Each row is followed by its tier, which names the range that a hidden value of the row falls in. A new part has a new value, new ranges and new names.
[-17.1  12.7  19.7   3.1  18.7 -23.6 -27.2   6.0 -29.6  10.6  29.1  12.1
 -11.4  -9.7  -7.7  -4.2 -17.1  12.9 -16.7  37.9  53.1 -65.6  16.5   7.1
  -2.6  43.4  -5.7  21.3 -19.0 -14.5 -32.3   5.9 -43.7 -26.9   6.4  59.5
  40.5 -32.3  50.5 -47.4 -18.2   6.0   6.6 -32.1  34.9  -2.4  36.4  -1.8
  -1.4   8.5  -1.4 -20.1   9.1   8.6  -6.7  -2.0 -23.2   1.2 -42.0  27.1
 -75.5] -> Lq
[ -5.4  24.1  15.0  -0.2  24.0 -17.4 -31.7 -13.8 -28.4  15.2  39.0  -1.7
 -13.0 -15.4 -16.2 -13.2 -33.4  24.6 -27.2  41.7  51.8 -62.3   7.0  -2.7
 -10.2  35.8 -19.9  21.2 -21.5 -15.1 -14.4  18.1 -36.7 -28.3   8.8  53.6
  37.4 -48.9  59.2 -56.0 -19.0  10.4   9.9 -44.9  33.1   0.2  38.5   3.3
 -12.9   6.0  -4.1 -16.1   3.6   8.2  -8.7   3.3 -10.0  -8.5 -24.1  -0.2
 -52.7] -> Sg
[ -0.8  15.5   4.6   1.7   8.2  -9.7 -13.4  -5.2 -15.5  16.1  32.1  29.6
   1.9 -15.3  -5.2   5.8 -18.1  11.1  -8.0  19.1  31.9 -43.3   9.4  12.0
  -1.6  37.2   5.7   3.2  -3.0 -11.2 -11.5   5.2 -45.3 -15.9   5.5  41.0
  26.7 -30.6  29.9  -7.4   0.4  11.4  -0.6 -29.6  31.7 -14.1  29.2   0.4
  -1.6 -12.5   0.4 -23.5  -0.8   4.7  11.8   9.8 -26.5  10.8  -3.1  23.8
 -41.8] -> Cd
[-45.1  50.4  26.1   4.0   1.5 -36.0 -23.0 -15.4 -37.6  17.8  13.8  20.4
 -23.3 -15.3 -17.2  12.1 -15.6 -15.1   9.2  29.0  67.7 -72.4  26.0  -0.3
 -22.6  48.5   5.0  16.6  41.4 -29.9 -27.9  21.8   4.5 -20.7  11.4  45.2
  20.9 -24.4  50.9 -20.0 -25.5   6.3   8.0 -41.3  34.8   6.0  40.0  -4.2
  41.4  15.8 -22.9 -12.0  -1.3   8.9 -19.4 -12.6 -11.1   0.2 -68.0   2.5
 -93.5] -> Sg
[-16.3  36.8   7.1   4.8  -6.5 -26.7  -9.0   7.3 -17.0  17.6  30.6  40.7
   4.2 -10.7  -6.5  18.3  -2.7   4.5  11.1  18.2  30.7 -48.7  19.3  10.5
  -2.4  44.9  23.2  -1.0  33.9 -15.2 -16.1  -2.5 -48.7 -13.2   6.9  58.0
  28.2 -15.4  33.7  -6.5  -2.1  13.3   2.1 -29.7  39.9 -17.1  28.0  -4.7
   9.8  -3.9  -4.4 -28.4  -2.4   6.4   5.4   9.6 -43.2   5.7  -0.9  28.5
 -99.9] -> Cd
[-17.1  -3.3  11.1   1.5  12.7  12.3  -7.1 -16.9 -20.6  18.7   3.6  63.2
 -12.9 -24.7   5.4  21.1 -21.7 -41.3  16.4 -20.3  64.1 -56.8  13.0  19.5
 -13.8  44.9   1.8  -5.5   6.4 -25.0 -22.5  13.7   6.5 -14.7   0.5  -8.7
  -6.1 -17.4 -19.3  73.6   1.6   2.7 -11.9 -26.5  13.8 -20.4  49.6   3.3
  70.7 -24.7  -9.4 -19.1  -3.7   1.9  26.5  -8.2  -2.0  59.8 -60.2  37.8
 -29.3] -> zr
[-15.5   0.9  12.8   0.3  31.4  22.1 -21.9 -29.4 -38.3  22.2  10.3  59.9
 -23.3 -36.0  -2.1   7.2 -49.4 -23.6   1.6   1.1  82.7 -84.2   9.9   2.6
 -23.2  56.4 -11.3   5.0 -18.2 -34.3 -27.7  27.8  -2.8 -28.2  -0.4  15.5
   8.5 -35.6   6.5  56.2  -9.4   6.5  -4.2 -45.5  21.6 -12.0  63.9   6.1
  64.2 -28.4 -22.0 -24.9  -7.2   5.1  14.8  -7.1  11.5  54.5 -42.9  17.4
 -32.8] -> bm
[-13.2  -2.3   6.9   0.0  17.7  30.2  -5.9 -30.5 -22.7  21.3   0.1  79.4
 -15.8 -32.5   6.1  23.0 -36.2 -47.7  15.7 -29.3  70.7 -60.1   6.9  16.5
 -18.4  44.7  -3.0  -9.6   3.0 -29.3 -18.5  24.2  16.9 -13.9  -2.0 -20.4
 -13.2 -20.6 -31.1  99.9   4.1   3.2 -15.9 -31.1   8.3 -20.4  53.7   6.7
  83.6 -36.3 -12.4 -19.1  -8.9   0.3  28.9  -7.3   8.5  75.5 -56.0  28.1
 -11.7] -> bm
[ -7.4  -0.5   8.6  -1.1  25.9  25.6 -13.1 -30.8 -24.8  20.7   6.5  59.0
 -20.0 -32.6   1.8  10.7 -40.0 -34.3   4.7 -15.1  67.5 -62.0   5.4   9.6
 -19.7  42.3 -15.9  -2.1  -8.3 -27.3 -20.1  23.5  15.3 -18.4  -0.2 -15.0
  -7.6 -29.8 -18.7  77.0  -1.7   4.1  -9.3 -37.7   9.3 -14.0  57.2   8.3
  66.3 -29.4 -12.1 -19.3  -6.3   1.5  20.8  -7.3  14.2  63.5 -53.7  19.1
  -8.9] -> bm
[  7.5 -63.0   1.2   3.4  15.3  23.1  -9.3   7.6  -4.0   1.4   2.1  27.8
  15.1 -16.6  18.4   8.7  -5.5  -6.1 -25.4 -12.0  41.8 -23.2  -0.1  51.4
  23.9  25.7  14.2   8.5 -86.5  -3.9 -11.5  -5.2 -64.0 -15.4  -7.4  23.1
  30.2 -22.9 -20.8  21.6  12.9   0.6 -19.9  -1.3  18.4 -26.5  18.1  -3.2
   9.9 -29.7  28.9 -14.0  10.7  -0.7  48.3   4.0 -23.0  48.4 -50.8  82.4
  17.7] -> Cd

Part 2:
[  7.0  -6.1 -37.6   7.5  27.7 -43.4  16.7 -23.5   8.5 -17.2   5.1  18.4
   4.5 -35.2 -21.8   2.3  37.1 -26.9  25.2 -28.8  27.0   9.9   1.2   2.0
 -15.1 -26.1  20.6  21.1 -33.3  -2.0  14.6  30.3 -10.1  11.0  38.7 -19.4
  21.8  19.1 -27.3  67.7 -25.1  -1.9] -> fb
[-15.0  -4.4 -18.5   7.1  20.2 -21.0  16.3  -9.5   7.1 -14.9 -10.1   9.8
   3.6 -13.7 -11.5  -1.3  21.3 -15.2   4.9 -15.1  15.7   4.2  -7.1  -5.9
 -51.7 -25.6  14.1   2.1 -29.5  26.7  11.6  28.9  -9.9  10.0  20.9 -14.7
  26.3  12.5  -1.8  46.3  -5.6   3.6] -> jl
[-16.3 -10.9   8.5  20.2 -14.8  33.0   5.0 -12.0  14.6  16.8  -1.9   3.6
  15.6  19.9   5.5  -2.0   9.8   9.9 -38.0  22.6  -8.9  -2.9 -27.1 -26.2
 -37.6  -6.7   0.9  -6.9   0.0  40.3  18.0  19.1   1.3  -1.2  -3.7  -1.3
  35.2 -10.4   7.6   8.3   2.3  19.9] -> qh
[ 75.7   2.8 -22.2 -30.8   0.2 -35.6 -14.1 -12.9 -10.0  11.7  32.3  10.6
 -16.0 -33.6 -14.5  10.5   9.8  -4.9  39.5 -14.5   7.9   2.8  41.4  34.6
  99.9  19.3  -4.9  22.7  24.6 -89.8  -4.3 -23.1  19.3   3.1   8.3   4.7
 -37.3 -12.8 -36.0  -3.6 -33.1 -21.6] -> fb
[-54.5 -11.9  18.0  25.5 -11.7  69.0   5.5  -6.7  25.7   8.7 -26.4   2.2
  30.2  24.3  15.0  -7.5   7.8   2.0 -52.8  47.1  -8.8  -8.1 -56.2 -49.7
 -99.9 -26.7  10.0 -11.3  -9.2  84.4  15.9  33.8  23.1  -4.5  -8.1 -10.8
  31.7  -1.2  11.2  14.5  14.4  27.3] -> qh
[ 37.4   4.9 -39.1   1.1  21.1 -75.0   2.8 -12.8 -19.0 -22.3  19.5   0.4
 -27.1 -24.2 -23.2   6.8  16.7 -16.5  46.7 -47.1  20.1  15.7  33.4  32.9
  49.2   3.4   6.2  17.0  -1.0 -41.5 -13.2  -3.9 -34.2  10.2  29.7  -4.8
  10.2  12.9 -13.5  29.6 -18.9 -17.1] -> Sb
[-10.1   2.2   2.3   3.6   5.0  28.6   1.3   2.6  13.7   0.1 -14.0   1.8
   8.8  -0.8   3.1  -1.0   3.4  -7.0  -5.4  31.6  -0.4  -2.7  -8.8 -24.8
 -20.4  -8.3   4.8   1.1  -9.0  20.8   3.3   3.7  19.1  -2.8  -1.8  -3.0
 -14.0   7.3  -3.3   2.5   3.7  -0.1] -> jj
[ 52.1   8.0 -10.5 -15.8   1.8 -54.7 -22.2 -10.9 -25.8  -2.4  22.7  -8.5
 -34.4  -8.4  -9.7   9.4  -3.7  -6.5  45.4 -20.9   0.2   6.0  32.2  35.5
  99.9  26.0  -9.7  10.1  31.6 -66.9 -15.5 -36.9 -18.8   2.9  11.0  15.9
 -20.0 -16.0 -12.6 -22.5  -4.7 -15.7] -> fb
[ 11.5   7.3 -23.8  -2.7  25.7 -54.7  -2.1  -8.2 -14.6 -27.9   2.9  -3.3
 -18.9 -20.3 -16.8   4.4  17.4 -18.3  37.0 -34.8  13.5  11.8  15.6  18.3
   6.1  -4.7   8.4  11.1  -7.4 -10.5  -6.4  -0.8 -32.5   9.5  26.8  -7.3
   3.0  17.8  -4.2  30.3  -5.1 -11.8] -> fb
[ 26.4   1.6 -18.2 -11.5   8.6 -25.5 -11.0 -14.8  -1.2  -5.8   7.6   3.2
  -9.0 -17.1 -11.3   6.2  14.4 -15.2  20.1  -6.7   7.5   3.5   8.5  10.8
  38.2   0.8   2.1  11.9   4.6 -24.2   1.4  -5.7   0.7   3.7  17.1  -0.8
  -5.1  -4.8 -25.8  15.1  -7.6 -11.1] -> jj
[ 26.2  -0.7 -38.8  33.7  33.8 -72.8  13.3 -22.5 -14.2 -35.7  21.6   2.9
 -28.2 -26.8 -27.9   3.2  29.0 -13.2  44.6 -57.0  26.1  29.6  23.3  33.5
  36.8  -6.3  19.8  27.8  -8.2 -23.6  -4.9   3.5 -49.1  12.0  39.6 -13.9
  27.7  28.7 -13.0  52.8 -25.3 -15.5] -> Sb
[ 16.7  -2.1 -14.4   8.3   1.1 -28.4  -8.2 -16.2 -12.8  -7.7   6.1  -5.1
 -11.4  -1.5 -11.0   5.3  13.7  -7.4  14.7 -14.7   3.8   6.3  -3.8   8.4
  24.0   2.8  -3.6   4.0  14.1  -5.9   0.7  -0.9 -27.7   6.6  16.9   4.4
  14.6  -7.5  -3.4  10.2   0.8   1.2] -> fb
[-53.1  -8.4  23.4  24.4  -8.8  66.2   4.1  -0.5  29.9   7.0 -25.8  -0.4
  21.6  26.4  18.4  -7.6   3.5   1.5 -51.4  36.6  -9.1  -8.1 -49.8 -48.7
 -88.2 -23.4   5.2 -10.8  -6.6  72.7  17.8  26.2  18.0  -6.0 -13.0  -6.3
  23.0   0.8  14.5   6.7  17.2  22.0] -> qh
[  2.6  -5.3 -17.0   5.9   6.5 -18.0   3.9 -11.1   1.9  -4.7   0.6   7.0
   2.5 -12.4  -7.4   1.3  19.3 -10.5   4.7  -6.5   8.3   1.4  -6.0  -2.7
 -15.8 -12.8   5.7   4.5 -10.2   5.8   8.1  20.4 -10.7   7.6  17.8  -6.7
  18.2   5.1  -9.5  27.3  -7.8   3.0] -> jj
[ 27.1  -4.8  16.8 -14.4 -33.1  25.5 -25.5  -5.9  -3.6  23.1   8.1  -6.1
   2.5  21.8  10.8   5.5  -7.2   6.8 -15.1  36.0 -21.3  -9.4  -7.5  -8.1
  43.7  24.6 -15.0  -0.7  42.8 -18.3   4.3 -18.1  22.6  -6.8 -11.3  15.2
  -8.9 -33.0  -6.4 -39.5   3.9   9.1] -> qh
[ 46.3  -2.8 -41.7   7.6  16.1 -71.5   7.5 -26.9 -15.9 -16.6  25.4   9.9
 -17.3 -29.5 -25.5   8.2  33.3 -16.1  30.2 -40.0  27.3  14.4  25.8  25.4
  45.6  -3.8  10.5  24.6  -1.2 -31.7   1.7   9.7 -36.3  13.4  37.6 -10.7
  29.0   8.1 -23.1  46.2 -28.7  -6.6] -> Sb
[ 39.7   8.7   7.0 -16.9  -6.6 -14.3 -36.6 -10.5  -9.3   3.1   6.0 -15.8
 -18.2   5.0   4.3   8.7  -5.9  -4.4  19.3  10.9 -13.8   5.1  -3.6  12.6
  77.4  24.3 -11.0   7.7  42.5 -48.2 -10.4 -39.3  10.4  -6.5  -2.9  18.4
 -35.2 -25.1 -15.1 -37.3  10.4  -5.4] -> jj
[-42.5 -17.9  11.5  31.9 -23.0  63.7   8.6 -20.8  30.2  11.0 -27.5  10.0
  36.4  22.1  10.0  -7.6  28.3   3.7 -69.9  47.3  -5.0  -7.1 -57.0 -47.7
 -97.6 -29.9   8.2  -9.7 -11.7  87.5  30.8  42.8  18.3  -1.5  -2.7 -12.1
  52.0  -4.3   2.0  29.7   5.0  26.3] -> qh
[ 27.8   4.5   8.4  -9.6 -10.6  -9.5 -33.4 -13.4  -8.2   5.9   3.8 -14.3
 -17.9  12.4   2.0   8.8  -5.9  -2.7   8.0  14.9 -12.5   5.6  -3.7   9.0
  77.3  23.7 -11.4   4.8  44.5 -33.8  -8.6 -34.3   2.1  -4.5  -1.2  17.9
 -22.3 -23.4 -16.0 -35.9   8.4  -1.3] -> jj
